[[129 124 125 123 131 127 133 132 132 145 117 126 120 136 129]
 [129 128 129 126 141 125 133 132 120 144 129 117 117 136 132]
 [136 121 129 128 132 118 130 119 127 144 127 119 122 145 132]
 [141 130 117 128 141 127 126 123 130 147 119 126 119 156 144]]
=>
[[141 130 117 128 141 127 126 123 130 147 119 126 119 156 144]
 [129 128 129 126 141 125 133 132 120 144 129 117 117 136 132]
 [129 124 125 123 131 127 133 132 132 145 117 126 120 136 129]
 [136 121 129 128 132 118 130 119 127 144 127 119 122 145 132]]

[[143 140 129 153 107 149 151 110 120 139 134 119 118 108 101 155]
 [131 146 147 101 149 149 137 153 105 138 105 131 135 118 133 144]
 [106 150 107 131 123 107 121 123 108 107 116 128 146 104 145 121]
 [122 138 142 114 145 136 152 103 118 122 138 110 111 115 126 139]]
=>
[[106 150 107 131 123 107 121 123 108 107 116 128 146 104 145 121]
 [131 146 147 101 149 149 137 153 105 138 105 131 135 118 133 144]
 [143 140 129 153 107 149 151 110 120 139 134 119 118 108 101 155]
 [122 138 142 114 145 136 152 103 118 122 138 110 111 115 126 139]]

[[122 131 123 126 131 127 123 125]
 [130 126 127 116 150 115 124 120]
 [126 144 126 130 138 135 126 127]
 [129 141 128 125 153 130 125 124]]
=>
[[126 144 126 130 138 135 126 127]
 [129 141 128 125 153 130 125 124]
 [122 131 123 126 131 127 123 125]
 [130 126 127 116 150 115 124 120]]

[[145 144 134 114 145 147 127 117 134 118 135]
 [132 109 132 130 127 106 128 123 135 137 115]
 [129 133 143 105 104 123 139  98 154 148 129]
 [128 129 117 137 134 132 121 137 123 121 111]
 [139 125 126 139 146 134 117 142 126 110 108]
 [150 139 118 125 158 113 125 133 109  99 108]]
=>
[[145 144 134 114 145 147 127 117 134 118 135]
 [150 139 118 125 158 113 125 133 109  99 108]
 [129 133 143 105 104 123 139  98 154 148 129]
 [128 129 117 137 134 132 121 137 123 121 111]
 [139 125 126 139 146 134 117 142 126 110 108]
 [132 109 132 130 127 106 128 123 135 137 115]]

[[132 112 133 145 118]
 [122 120 107 131 141]
 [127 149 126 143 131]]
=>
[[127 149 126 143 131]
 [122 120 107 131 141]
 [132 112 133 145 118]]

[[124 102]
 [121 139]
 [108 100]]
=>
[[121 139]
 [124 102]
 [108 100]]

[[115 135 120 131 132 150 141 123 132 136]
 [127 126 127 128 131 129 132 128 124 127]
 [124 133 126 130 127 137 130 126 134 132]
 [116 139 121 132 127 150 135 121 140 139]
 [124 118 125 126 141 129 143 130 111 122]
 [115 134 120 131 134 150 143 123 130 135]
 [126 117 127 126 140 126 141 131 110 122]
 [123 131 125 129 129 136 133 126 130 131]
 [136 119 132 125 131 113 125 133 118 120]]
=>
[[116 139 121 132 127 150 135 121 140 139]
 [115 135 120 131 132 150 141 123 132 136]
 [115 134 120 131 134 150 143 123 130 135]
 [124 133 126 130 127 137 130 126 134 132]
 [123 131 125 129 129 136 133 126 130 131]
 [127 126 127 128 131 129 132 128 124 127]
 [136 119 132 125 131 113 125 133 118 120]
 [124 118 125 126 141 129 143 130 111 122]
 [126 117 127 126 140 126 141 131 110 122]]

[[138 121 136 124 130 120 153 121 134]
 [119 150 135 140 109 134 105 118 128]]
=>
[[119 150 135 140 109 134 105 118 128]
 [138 121 136 124 130 120 153 121 134]]
---
[[146 121 118 137 134]
 [122 107 131 138 127]
 [136 110 123 141 131]]
=>
[[146 121 118 137 134]
 [136 110 123 141 131]
 [122 107 131 138 127]]

[[122 127 130 130 123 125 132 131 135 127 130 131 128 127 129 121]
 [120 132 121 131 126 129 124 129 132 127 127 131 134 125 133 123]
 [136 132 156 127 119 126 129 126 131 135 130 127 124 126 127 127]
 [125 130 123 133 127 125 126 126 131 141 125 125 126 126 132 130]]
=>
[[120 132 121 131 126 129 124 129 132 127 127 131 134 125 133 123]
 [125 130 123 133 127 125 126 126 131 141 125 125 126 126 132 130]
 [122 127 130 130 123 125 132 131 135 127 130 131 128 127 129 121]
 [136 132 156 127 119 126 129 126 131 135 130 127 124 126 127 127]]

[[119 128 135 134 120 110]
 [132 138 136 131 134 126]
 [139 114 118 120 136 155]]
=>
[[139 114 118 120 136 155]
 [119 128 135 134 120 110]
 [132 138 136 131 134 126]]

[[125 113 147 126 128 125 128]
 [135 151 121 125 125 126 125]
 [126 118 145 126 130 127 128]
 [133 133 136 123 119 122 129]
 [130 119 144 124 129 124 129]]
=>
[[135 151 121 125 125 126 125]
 [133 133 136 123 119 122 129]
 [130 119 144 124 129 124 129]
 [126 118 145 126 130 127 128]
 [125 113 147 126 128 125 128]]

[[126 126 134 126]
 [128 130 123 129]
 [126 131 135 128]
 [127 128 130 127]
 [126 127 136 125]
 [127 116 133 120]
 [130 129 117 131]
 [116 108 155 117]
 [125 132 142 121]
 [126 128 137 124]]
=>
[[130 129 117 131]
 [128 130 123 129]
 [127 128 130 127]
 [127 116 133 120]
 [126 126 134 126]
 [126 131 135 128]
 [126 127 136 125]
 [126 128 137 124]
 [125 132 142 121]
 [116 108 155 117]]

[[154 134 130 129 126 128 135 128 125 127 126 126 126 106 132 133]
 [155 132 146 130 125 128 114 128 123 136 118 127 124 125 132 133]
 [118 117 105 122 127 121 129 123 129 120 131 124 127 127 117 118]
 [142 121 132 123 131 126 148 127 133 128 141 127 129 118 123 120]]
=>
[[118 117 105 122 127 121 129 123 129 120 131 124 127 127 117 118]
 [154 134 130 129 126 128 135 128 125 127 126 126 126 106 132 133]
 [142 121 132 123 131 126 148 127 133 128 141 127 129 118 123 120]
 [155 132 146 130 125 128 114 128 123 136 118 127 124 125 132 133]]
